Below is a small trained network, with its code and all its weights. Each question gives an input and a target symbol and asks what happens when units are switched off, that is, made to give their printed mean instead of their output.

import numpy as np


def w(rows, s, z=0):
    codes = np.array(rows[::2]) - 128.0
    scale = np.full(codes.shape[1], s)
    scale[-1] = z or s
    return codes * scale


def norm(h):
    return h / np.sqrt((h * h).mean(-1, keepdims=True) + 1e-5)


def f(y):
    return y / 2 * (1 + np.tanh(0.7978845608 * (y + 0.044715 * y**3)))


def softmax(a):
    e = np.exp(a - a.max(-1, keepdims=True))
    return e / e.sum(-1, keepdims=True)


def log_softmax(a):
    a = a - a.max(-1, keepdims=True)
    return a - np.log(np.exp(a).sum(-1, keepdims=True))


def net(x, mask):
    ids = ['αβγδεηθξπτφψ'.index(c) for c in x.split()]
    T = len(ids)
    res = E[ids] + P[:T]
    r = norm(res)
    for j in range(2):
        rows = slice(3 * j, 3 * j + 3)
        q, k, v = (r @ M[0][rows].T for M in (Q, K, V))
        z = softmax(np.where(np.tri(T) > 0, q @ k.T / 3**0.5, -1e9)) @ v
        o = O[0][rows]
        res = res + np.where(mask[j], z, o[:, -1]) @ o[:, :-1]
    y = f(norm(res) @ A[0][:, :-1].T + A[0][:, -1])
    res = res + np.where(mask[2:10], y, B[0][:, -1]) @ B[0][:, :-1]
    return log_softmax(norm(res)[-1] @ U[:, :-1].T + U[:, -1])


Q, K, V, O, A, B = {}, {}, {}, {}, {}, {}
E = w([
[134,128,243,114],'α',
[102,204,167,129],'β',
[188,116,183,144],'γ',
[47,148,60,68],'δ',
[196,114,177,144],'ε',
[177,167,160,154],'η',
[163,204,254,121],'θ',
[82,1,142,27],'ξ',
[69,82,46,46],'π',
[169,38,131,134],'τ',
[164,102,71,106],'φ',
[229,124,85,173],'ψ',
],0.0076)
P = w([
[251,183,175,42],'0',
[255,202,185,33],'1',
[51,135,153,222],'2',
[164,131,151,120],'3',
[213,172,149,72],'4',
[86,134,110,202],'5',
[149,113,126,134],'6',
[185,156,142,95],'7',
[87,144,110,194],'8',
],0.0075)
Q[0] = w([
[106,139,70,137],'head 0',
[56,122,129,255],'head 0',
[170,120,121,142],'head 0',
[84,47,100,86],'head 1',
[216,117,115,113],'head 1',
[127,153,123,31],'head 1',
],0.016)
K[0] = w([
[117,196,83,99],'head 0',
[99,231,248,95],'head 0',
[180,140,140,152],'head 0',
[76,44,92,64],'head 1',
[228,45,60,201],'head 1',
[118,127,32,124],'head 1',
],0.012)
V[0] = w([
[79,255,104,71],'head 0',
[22,86,46,55],'head 0',
[143,187,34,143],'head 0',
[58,136,147,7],'head 1',
[99,35,50,91],'head 1',
[98,146,124,145],'head 1',
],0.0066)
O[0] = w([
[43,249,144,195,109],'head 0',
[131,180,213,52,5],'head 0',
[138,226,38,112,12],'head 0',
[1,67,137,39,217],'head 1',
[75,196,25,79,29],'head 1',
[124,171,126,152,66],'head 1',
],0.0066,0.0024)
A[0] = w([
[26,85,73,78,253],'neuron 0',
[62,68,187,202,65],'neuron 1',
[189,79,138,63,165],'neuron 2',
[146,139,42,96,199],'neuron 3',
[192,78,178,141,143],'neuron 4',
[125,246,127,132,46],'neuron 5',
[141,108,93,181,167],'neuron 6',
[70,120,126,90,217],'neuron 7',
],0.011,0.0037)
B[0] = w([
[203,102,205,216,254],'neuron 0',
[117,212,50,46,197],'neuron 1',
[109,213,2,88,230],'neuron 2',
[70,154,143,63,160],'neuron 3',
[40,68,115,152,238],'neuron 4',
[39,42,17,131,124],'neuron 5',
[94,166,249,124,156],'neuron 6',
[200,174,147,238,192],'neuron 7',
],0.0068)
U = w([
[68,74,113,76,96],'α',
[30,111,155,151,138],'β',
[141,91,72,147,52],'γ',
[98,242,105,148,228],'δ',
[158,94,64,154,87],'ε',
[165,121,175,232,73],'η',
[133,122,203,120,29],'θ',
[197,120,170,34,174],'ξ',
[185,252,176,80,90],'π',
[140,107,15,101,162],'τ',
[156,217,35,66,254],'φ',
[236,186,23,159,114],'ψ',
],0.014,0.0056)

Each question gives the input, a string of symbols that net reads in full, and the target symbol t.
The units are the heads (3 rows each of Q, K, V and O) and the neurons (one row each of A and B). Each row of codes is followed by its name. A weight is (code - 128) times the scale printed after its matrix; where a second scale follows, it is the last column's (O, A, B and U).
mask holds one flag per unit, heads first, then neurons. A switched-off unit (its flag False) gives its mean, the last column of its rows in O or B, instead of its output. The means were averaged over made-up inputs and are rounded, as every weight is.
A unit's drop is (log p(t) with every unit on - log p(t) with that unit switched off) / (log p(t) with every unit on - log p(t) with every unit switched off).
The circuit of an input: a set's keep is (log p(t) with only the set's units on - log p(t) with every unit switched off) / (log p(t) with every unit on - log p(t) with every unit switched off). Starting from all 10 units, units are removed one at a time, each time the one whose removal leaves the highest keep (on an exact tie, the one counted first), for as long as the keep stays at least 0.8.
units of the circuit, in order: the units of the circuit, biggest drop first
k most important neurons: the k neurons with the biggest drops, biggest first
which heads matter: for each layer, one digit per head in row order, 1 if its drop is at least 0.15 and else 0, layers parted by /
input δ θ φ π, target π: units of the circuit, in order -> head 0; neuron 7
input π ψ π ψ ξ, target ψ: which heads matter -> 01
input ξ α β α, target β: units of the circuit, in order -> neuron 4
input ξ β ψ α ε, target ψ: which heads matter -> 11
input η η α γ π ξ β, target β: which heads matter -> 01
input ξ η α τ ε, target τ: which heads matter -> 10
input α ξ α ψ ξ φ ξ ξ, target φ: 3 most important neurons -> neuron 2; neuron 3; neuron 6
input β ξ ξ ψ α, target ψ: units of the circuit, in order -> head 1; head 0
input α τ α ξ φ α ξ β, target ξ: which heads matter -> 11
input ξ ξ ξ β π γ, target δ: which heads matter -> 10
input ξ β ξ η α γ β η φ, target δ: units of the circuit, in order -> neuron 1; neuron 6
input ξ α φ ξ β, target φ: which heads matter -> 10
input α π α θ τ β τ β, target τ: which heads matter -> 10
input ξ α θ φ η, target φ: which heads matter -> 10
input ψ ξ ξ ξ δ θ ξ β π, target δ: units of the circuit, in order -> head 0
input ξ α δ γ β τ φ ξ, target φ: which heads matter -> 11
input ξ δ π γ α φ ξ θ, target φ: which heads matter -> 10
input ξ π α φ α, target φ: which heads matter -> 00
input β δ ξ ξ ξ φ, target η: units of the circuit, in order -> neuron 0; head 1
input η α α β, target β: units of the circuit, in order -> head 1; neuron 4; neuron 0
input φ δ δ α η ε, target β: which heads matter -> 00
input β α γ π, target π: units of the circuit, in order -> head 0
input θ α β φ θ, target φ: which heads matter -> 10
input ψ β ξ τ φ η α α γ, target β: 2 most important neurons -> neuron 0; neuron 7
input β φ θ α ξ η η α, target η: units of the circuit, in order -> head 1; neuron 4
input β η ξ α ξ φ, target η: 2 most important neurons -> neuron 2; neuron 0
input φ ξ δ φ ε, target φ: which heads matter -> 00
input π β α β β η α, target β: units of the circuit, in order -> neuron 0
input β ξ θ α η τ, target β: 2 most important neurons -> neuron 6; neuron 1
